[[56 69 83 60 68 65 45]
 [57 71 79 80 37 43 67]
 [68 84 51 55 55 40 70]
 [12 46 35 59 47 54 68]
 [50 79 37 40 81 60 37]
 [72 23 34 47 41 33 46]
 [41 43 70 45 46  4 67]
 [75 54 28 56 91 81 46]
 [66 17  5 57 44 67 69]
 [52 49 65 77 82 76 53]
 [64 76 82 50 99 63 81]
 [59 54 50 46 62 75 47]] ==> 62

[[2927 4708 1657 7828 5232 4662 5442 5488 5929 1797 4509 6603]
 [5133 4914 1578 6600 6671 5316 3078 3646 2868 1977 6497 2840]
 [6697 4287 4334 3256 4310 3778 3415 3443 3185 4454 5194 3130]
 [6633 2654 4363 2133 3046 2931 2584 2074 2291 4336 2614 2447]
 [7970 3517 1629 3558 3878 2760 3313 2458 2676 1881 3774 2560]] ==> 1881

[[581 690 498 306 141 583 333]
 [437 213 426 755 524 246 604]
 [378 170 381  50 355 280 436]
 [162 196 387 614 316 200 558]
 [611 317 363 471 743 635 566]
 [585 526 170 503 414  42 235]
 [  8 507 294 471 566 553 334]
 [184 415 398 634  91 431 535]
 [777 437 325 657 407 220 458]
 [536 219 203 214 448 704 632]
 [786 298 360 242 456 538 546]
 [339 638 352 356 283 158 144]] ==> 283

[[-142  -43  447   14  993 -539  -44  183   12   35  -30  829  -31   35
   -13]
 [ 643  575   75  200  729   27  444  528 -231   21 -180  667  549 -226
   489]
 [ 309  376  743  609 -550  623  519  249  589  475  475 -556  759  400
   322]
 [-485 -111  985  385  630 -439  -99  -61  399  245  292  691  443  137
   -26]
 [ 375  399  433   -5 -114  211  413  374 -283 -300 -450   40   91 -512
   396]] ==> 91

[[6928 6061 6110 5881 7616 5923 9991 6727 5566 7569 4728]
 [4682 5895 4033 9094 6376 6955 8149 7238 6812 9285 6439]
 [4284 6390 4575 9496 4822 7477 3682 6788 7787 7636 8481]
 [5744 6375 5866 7308 5840 6730 5382 6476 6825 6665 7097]
 [5695 6408 5850 7355 5924 6713 5507 6480 6817 6719 7069]
 [7083 7125 8445 4929 5059 6465 1362 5503 6924 3103 8064]
 [9429 6687 9644 1803 7784 5075 7634 5496 4873 3353 4548]
 [7195 7126 8560 4757 5101 6383 1446 5446 6881 3020 7970]] ==> 6881

[[60 44 82 76 71 61 64 51 69 80]
 [58 48 78 57 83 77 38 38 38 76]
 [74 70 23 38 44 42 67 53 57 31]
 [60 63 27 42 35 35 71 65 66 30]
 [76 48 73 44 66 68 41 37 38 73]
 [72 66 27 31 36 35 66 52 52 32]] ==> 52
---
[-53 -37  27  11  41 -11 -38] out -11

[-52  47   7 -33 -38 -39 -45] out -38

[[  4 -22   9  32   5 -11  29]
 [  3 -38 -15 -22 -11 -46 -14]
 [ -1 -39 -37 -55 -17 -23 -46]] out -15

[-40  13 -16  60  18  51 -20] out 13

[ 0 -6  2 61 11] out 2

[ 39  27  26 -29 -47  64 -43] out 26

[-42  11 -37  52  10] out 10

[-44  29  70  56 -42 -39 -49] out -39

[[-48 -32  -4  17 -29]
 [ 52  26  12 -34   6]
 [-41 -17   4 -49  18]] out -4

[[ 23  -2 -21 -12  17]
 [ 22 -36 -10  -1  -1]
 [ 69  37   3  48  70]] out 3
---
730	504	-495	-531	126	-785	203
604	378	5	143	467	106	458
-> 730, -785

-439	-316	-433	-640	-631	-533	-623
-178	677	931	100	-865	-401	-801
-724	-480	272	-367	-415	-215	-520
-> 931, -865

7	5	2	8	3	4
7	7	1	9	0	5
-> 9, 0

613	318	398	131	520	185
800	846	955	715	341	396
-> 955, 131

1	50	46	7	44
5	33	17	92	23
-> 92, 1

73	46	38	70	53	49
81	93	65	63	41	82
51	82	17	68	63	53
-> 93, 17

-28	-41	-8	35	7
-4	-13	9	38	14
-4	-4	15	37	18
-> 38, -41

-659	-40	-573	775	204 -> 775, -659

197	113	3	64	0	46	115 -> 197, 0
---
-14 40 54 -35 17 -1 -> 17

4 -13 -23 -59 15
-16 -9 -27 -60 12
-> 15

-21 -21 40 -2
37 14 40 -59
-> 37

59 2 25 -3 15
23 -27 38 -43 -37
-> 15

22 10 -67 0 -11
-41 -11 46 5 -61
-> -11

-5 -2 -54 12 -4 54 -15 -> -4

-43 67 -32 -49
-43 68 -41 -62
-36 39 1 18
-> -43

33 -38 -17 44 44 46
20 -31 -54 -2 32 -15
24 -41 24 29 -55 51
-> 44

24 -37 -35 35 -11 -21 -35
28 -18 -21 24 -8 -1 -16
-56 5 -30 16 56 -40 -31
-> -11
---
-23 -2 -54 20 Answer: 20

12 -33 33 -7 8
-15 4 1 -9 -17
-21 55 -50 9 -17
Answer: -7

11 -62 -34 12 -16 -8 -11 Answer: 12

-52 -17 53 42 -67 34
-40 -26 32 14 -53 38
Answer: 42

8 -69 31 14 Answer: 14

-23 42 56 24 Answer: 24

-41 -24 50 -42 -53 41 Answer: -42
